The rows lie along a hidden order. The number after each row says roughly how far along it the row is, from 0 to 15. A new part has a new order.
[ -0.8 -12.1   2.4 -10.7   9.1   4.0 -20.4   3.6   7.3  -4.3  -3.7   1.6
  11.9  -8.1  -9.4   3.1  -5.3   6.6 -14.5   7.2  -2.3] => 7
[-15.8  -4.0  -5.0   3.8 -10.3  48.5  -8.2   1.5  11.1  10.6  -0.7  -2.0
 -22.4 -18.8 -11.5  -6.1   8.0   7.8  -1.6  36.0 -11.6] => 7
[ -5.4 -10.7   2.3  -8.3   9.9 -35.6 -22.0 -17.0   1.5 -21.8  -7.5  17.3
  14.4   6.7 -19.6 -11.6  41.5   9.0 -11.5  22.0  -5.1] => 8
[ -9.4 -13.4  -2.5   2.4   8.0 -15.0 -20.2 -17.5 -12.2   0.2  -7.4   8.4
   3.6   3.2   8.7 -12.2   6.1  -0.8 -23.9  56.7 -13.6] => 15
[-10.7  -7.9   5.0  -0.2  -4.0   9.8  -7.6  10.2  15.4   1.4   1.7  -1.7
  -3.2 -14.7 -21.8  -9.9  18.7  22.0  -1.5  -0.2  -0.3] => 0
[ 18.1   3.2   6.7 -29.9  14.7 -25.2  -7.0  -1.5  19.9 -15.2   0.5   4.9
  18.3  10.6 -26.5  -2.5  12.8  -1.0  12.9 -76.9  18.1] => 3
[-30.2  -6.5  -5.8   2.9  -6.9  48.7   2.7   2.5  10.0  12.2   0.7   9.4
  -8.4   1.6  -1.9 -13.4  17.9   7.8  16.0  35.9 -30.0] => 14
[-19.9  -2.5  -6.9  18.2 -24.0  62.0   8.5   2.0  12.1  16.1  -0.1  -3.7
 -31.8 -21.4  -2.7 -12.7  10.7   9.0   4.9  47.2 -15.6] => 8
[-35.4  -3.3  -9.7 -22.0  -5.6  31.0 -16.9  -3.8  16.4 -26.6   0.5  18.4
  -8.2  -1.5 -27.5 -40.6  31.3  -6.7   9.1  13.1 -15.3] => 5
[  9.4  -9.3   3.2 -22.2  17.4 -37.9 -20.3   1.0   7.3 -24.3  -7.5   4.1
  20.0   3.5 -20.3  -2.3  22.6  -6.2  -8.4 -32.4  16.4] => 2
[-14.9  -5.3  -1.6 -27.6   7.9   8.7 -25.9   8.1  18.6 -23.1  -0.3  16.2
  13.2  -0.9 -34.1 -15.8  11.1  -4.9   4.4  -9.9 -12.4] => 3
